In the rows, 128 means zero.
Each row has two labels, one from each of two sets.
[124 130  93 159 133 130 122 132 121 135 147 113 117 135 124 146 131 123
 118 128 129 108 129 132 125 139 153 139 162  93 131 109 130 109 126 142
  76 140 106 137 134 134 139 137 120 118 108 132 119 123 137 114 130 128
 126 139 172 130 118 114 127] -> <56>, <255>
[ 99 123 231 104 113 124 149 147 144 112 119 158 150 116 136 138 143 123
 102 123 138 162 127 129 132 122 114 137 145 114 143 117 117 158 122 122
 165 108 212 159 128 125 139 146 145 138  85 104 139 139 132 119 112 133
 146 148 144 117 130 141 132] -> <54>, <256>
[130 130  24 175 138 124 115 121 113 127 155  65 123 139 132 115 124 128
 137 129 119 152 131 127 129 127 111 137 151 126 121 112 126 109 137 134
  57 170  97 140 127 149 133 126 120 120 123 130 108 116 144 122 158 122
 129 140 159 131 112 141 135] -> <54>, <255>
[115 125 252 129 119 121 129 147 127 133 137 106 136 130 126 130 152 101
 122 152 147 104 125 136 123 123 143 147 183 103 162 110 104 123 131 166
  75 111 156 148 125 141 117 125 142 128  85 116 173 127 130  66 139 130
 135 103 192 117 121 122 131] -> <55>, <255>
[132 124 115 149 132 126 114 123 115 136 133 100 125 137 122 113 129 121
 138 139 121 118 131 133 129 125 118 128 130 131 129 132 120 120 133 124
 103 143 109 146 131 125 117 112 130 130 130 134 125 121 131 110 143 127
 122 164 142 129 125 130 124] -> <55>, <255>
[130 127  35 167 133 140 136 135 126 123 108 129 106 137 123 156 126 127
 116 115 107 106 129 140 128 134 157 138 138  99 113 114 134 109 121 198
 122 148  17 102 130 136 145 147 120 123 145 118 114 122 137 123 113 121
 125 110 159 138 119 112 117] -> <56>, <255>
[123 121  99 165 129 123 112 131 103 142 135  74 116 150 115 119 141 114
 134 144 115 105 134 141 122 130 129 137 158 129 135 113 112 117 132 162
  77 146  68 142 136 137 121 123 133 125 128 132 137 117 133  80 147 122
 123 158 182 130 116 124 121] -> <54>, <255>
[120 125  93 143 133 133 139 136 135 126 137 115 125 130 131 132 126 118
 121 137 123 122 129 134 128 121 145 143 158  98 121 113 130 123 127 185
 108 139  63 114 125 133 141 130 132 117 119 115 145 120 142  88 132 123
 128  35 148 135 119 136 130] -> <56>, <260>
[128 126 136 153 132 129 118 127 114 139 131 126 117 137 120 156 138 122
 115 130 125  96 134 135 128 144 172 129 151 111 127 117 129 113 127 126
  56 111 123 135 128 130 126 135 116 128 110 140 116 126 125 119 134 130
 125 181 167 137 122 104 121] -> <56>, <255>
[132 124 128 163 134 127 125 136 124 136 127  83 122 137 123 137 135 114
 133 142 126 120 126 136 133 122 139 140 166 100 137 115 109  99 127 188
  54 148  76 113 131 157 129 129 122 123 117 122 139 118 131 111 131 126
 133 101 188 131 119 120 132] -> <54>, <255>
[121 133  87 150 119 136 121 134 100 129 126  99 112 142 120 120 137 118
 123 111 123 121 123 130 122 154 152 144 148 141 144 114 117 136 126 161
 120 130 117 128 136 122 130 156 132 130 123 134 142 119 122 110 137 119
 135 161 179 122 128 104 121] -> <56>, <255>
[132 137 155 153 125 123 107 131 114 134 138  64 124 137 117 122 143 113
 146 135 146 142 123 125 123 139 122 133 156 137 154 127 102 111 131 131
  49 148 175 135 130 158 115 133 129 129 121 133 132 122 120 147 144 126
 143 178 187 112 127 116 132] -> <55>, <255>
[127 130 215 143 128 114 101 131 109 142 143  89 145 138 121 158 147 117
 129 150 143 146 132 132 128 133 144 127 165 133 142 123 113 115 132  86
   4 110 227 166 125 151 119 127 120 128  84 139 126 127 123 132 168 132
 146 236 186 129 111 119 132] -> <55>, <255>
[124 119 174 139 122 132 134 140 131 131  91 155 130 132 125 155 143 120
 105 130 109 113 138 140 131 125 142 128 137 105 121 120 120 132 118 146
 140 113 107 147 127 132 135 139 128 142 114 118 114 149 126 117 102 130
 133 217 150 134 123 121 121] -> <55>, <256>
[130 124 148 148 128 124 120 130 109 141 137 123 121 135 127 152 133 120
 120 138 128 102 131 132 129 139 178 135 158 125 114 120 134 116 132 138
 252 103 122 128 127 126 129 135 119 117 115 137 133 121 125 104 148 129
 125 148 161 138 118 110 132] -> <54>, <255>
[121 121 162 168 123 126 123 143 132 137 109 112 123 137 119 144 150 115
 116 142 114 106 138 142 133 119 135 136 157  79 134 111 110 103 118 161
  99 146  90 152 128 155 128 127 123 135 103 115 111 140 138 117 102 132
 128 203 198 128 124 117 124] -> <54>, <255>
[115 133 179 122 127 120 142 137 146 121 159 132 132 120 136 129 131 120
 117 136 149 117 124 130 128 126 139 147 170  91 138 114 121 125 125 150
 117 125 148 135 125 132 131 128 137 115  98 115 155 123 141  95 127 123
 139  41 149 121 119 131 134] -> <55>, <260>
[142 119 154 138 142 117 125 124 143 150 136  96 141 126 129 120 120 125
 152 162 126 112 128 129 128  96 107 138 143 115 118 133 120  95 132 163
  68 155  65 104 119 158 118  89 126 121 136 114 142 120 141  99 150 127
 115  20 135 137 116 150 138] -> <55>, <260>
[147 126 165 132 132 116 113 121 119 141 141  92 136 136 127 115 125 119
 150 157 126 117 132 127 125 115 107 114 130 141 132 140 119 113 133 113
  71 138 125 127 139 140 112  99 123 126 134 133 132 120 126 116 158 130
 118 125 130 132 121 133 124] -> <55>, <255>
